Below is a small trained network, with its code and all its weights. Each question gives an input and a class and asks what happens when units are switched off, that is, made to give their printed mean instead of their output.

import numpy as np


def w(rows, s, z=0):
    codes = np.array(rows[::2]) - 128.0
    scale = np.full(codes.shape[1], s)
    scale[-1] = z or s
    return codes * scale


def norm(h):
    return h / np.sqrt((h * h).mean(-1, keepdims=True) + 1e-5)


def f(y):
    return y / 2 * (1 + np.tanh(0.7978845608 * (y + 0.044715 * y**3)))


def log_softmax(a):
    a = a - a.max(-1, keepdims=True)
    return a - np.log(np.exp(a).sum(-1, keepdims=True))


def net(x, mask):
    res = np.array(x, float).reshape(1, 8) / 4 @ E
    u = 0
    for l in range(3):
        y = f(norm(res) @ A[l][:, :-1].T + A[l][:, -1])
        res = res + np.where(mask[u : u + 5], y, B[l][:, -1]) @ B[l][:, :-1]
        u += 5
    return log_softmax(norm(res)[-1] @ U[:, :-1].T + U[:, -1])


A, B = {}, {}
E = w([
[126,127,125,126,125],'x0',
[129,126,116,126,126],'x1',
[125,128,142,128,134],'x2',
[239,3,154,187,136],'x3',
[33,107,141,21,75],'x4',
[238,77,97,59,253],'x5',
[127,127,134,127,128],'x6',
[131,127,127,131,128],'x7',
],0.0054)
A[0] = w([
[133,101,111,152,102,156],'L0N0',
[112,152,125,23,190,171],'L0N1',
[109,128,228,120,61,161],'L0N2',
[206,117,124,118,196,252],'L0N3',
[143,100,133,246,73,141],'L0N4',
],0.011,0.0043)
B[0] = w([
[108,122,109,32,171,152],'L0N0',
[188,136,82,112,2,227],'L0N1',
[155,231,113,202,154,210],'L0N2',
[96,226,154,230,40,254],'L0N3',
[217,224,201,48,136,236],'L0N4',
],0.0094,0.0069)
A[1] = w([
[148,84,119,189,25,138],'L1N0',
[123,238,144,113,175,181],'L1N1',
[58,191,54,139,125,244],'L1N2',
[201,75,153,115,126,37],'L1N3',
[128,254,159,213,158,218],'L1N4',
],0.008,0.0011)
B[1] = w([
[86,216,110,224,79,169],'L1N0',
[95,16,65,81,254,194],'L1N1',
[166,100,157,249,123,170],'L1N2',
[60,130,109,148,117,124],'L1N3',
[54,74,48,50,170,245],'L1N4',
],0.0065,0.012)
A[2] = w([
[104,14,167,2,194,254],'L2N0',
[202,108,147,241,61,111],'L2N1',
[111,187,70,234,113,147],'L2N2',
[188,191,93,207,108,190],'L2N3',
[181,134,237,158,136,205],'L2N4',
],0.0076,0.0013)
B[2] = w([
[104,49,105,165,176,175],'L2N0',
[146,127,117,117,194,193],'L2N1',
[111,6,135,148,126,255],'L2N2',
[73,152,164,104,180,222],'L2N3',
[157,138,69,54,90,134],'L2N4',
],0.013,0.0068)
U = w([
[89,82,158,118,246,130],'0',
[40,116,134,181,108,11],'1',
[181,203,168,58,93,252],'2',
],0.014,0.002)

Each question gives the input, the list of numbers given to net, and the class t.
The units are the neurons (one row each of A and B). Each row of codes is followed by its name. A weight is (code - 128) times the scale printed after its matrix; where a second scale follows, it is the last column's (A, B and U).
mask holds one flag per neuron, layer by layer. A switched-off neuron (its flag False) gives its mean, the last column of its row in B, instead of its output. The means were averaged over made-up inputs and are rounded, as every weight is.
A unit's drop is (log p(t) with every unit on - log p(t) with that unit switched off) / (log p(t) with every unit on - log p(t) with every unit switched off).
The circuit of an input: a set's keep is (log p(t) with only the set's units on - log p(t) with every unit switched off) / (log p(t) with every unit on - log p(t) with every unit switched off). Starting from the 12 units with the biggest drops (on a tie, the unit counted first), units are removed one at a time, each time the one whose removal leaves the highest keep (on an exact tie, the one counted first), for as long as the keep stays at least 0.8.
circuit, biggest first: the units of the circuit, biggest drop first
top k neurons: the k neurons with the biggest drops, biggest first
k most important neurons of layer l: the k neurons of layer l with the biggest drops, biggest first
input [8,6,8,5,2,5,2,7], class 1: top 2 neurons	(L0N3 L0N4)
input [0,3,8,-5,4,6,-7,-3], class 2: circuit, biggest first	(L0N1)
input [7,4,-3,-5,0,-6,0,-5], class 0: top 2 neurons	(L0N3 L0N1)
input [6,2,-6,-7,-1,-6,-4,5], class 0: top 2 neurons	(L0N3 L0N1)
input [5,0,-5,7,1,-8,-8,-3], class 0: top 4 neurons	(L0N1 L0N3 L1N1 L0N0)
input [-2,2,-2,4,6,8,-4,-5], class 1: top 3 neurons	(L0N4 L0N3 L1N0)
input [2,4,6,-8,-7,-8,6,-1], class 0: circuit, biggest first	(L0N3 L0N1)
input [6,-2,7,-7,-5,-7,-8,-5], class 0: top 3 neurons	(L0N3 L0N1 L1N1)
input [-8,8,3,-6,7,3,8,-7], class 2: 2 most important neurons of layer 0	(L0N1 L0N3)
input [-8,-8,-2,3,2,-6,-7,2], class 0: top 4 neurons	(L0N1 L1N1 L0N3 L1N4)
input [1,-5,-6,-2,-1,-7,0,0], class 0: circuit, biggest first	(L0N3 L0N1)
input [8,-3,2,8,3,-7,7,0], class 0: 2 most important neurons of layer 1	(L1N1 L1N0)
input [1,8,-7,3,6,6,-1,7], class 1: circuit, biggest first	(L0N4 L0N3)
input [-7,-8,-5,4,1,-8,-6,-1], class 0: top 3 neurons	(L0N1 L1N1 L0N3)
input [-5,0,1,-6,4,4,5,4], class 2: top neuron	(L0N1)
input [2,-8,-7,-8,-6,8,-7,4], class 1: circuit, biggest first	(L0N3 L0N4)
input [0,-8,-5,2,-8,-5,-7,0], class 2: top 2 neurons	(L0N4 L2N2)
input [-5,6,4,-6,-6,6,-4,0], class 1: 2 most important neurons of layer 0	(L0N3 L0N1)
input [7,5,-8,2,6,5,7,-4], class 1: top 3 neurons	(L0N4 L1N0 L0N3)
input [2,1,-3,8,-6,-5,8,1], class 2: circuit, biggest first	(L0N4)
input [-1,-3,-8,8,3,-8,-1,0], class 0: 4 most important neurons of layer 0	(L0N1 L0N3 L0N0 L0N2)
input [-3,-7,5,0,6,8,2,-7], class 2: 2 most important neurons of layer 0	(L0N1 L0N2)
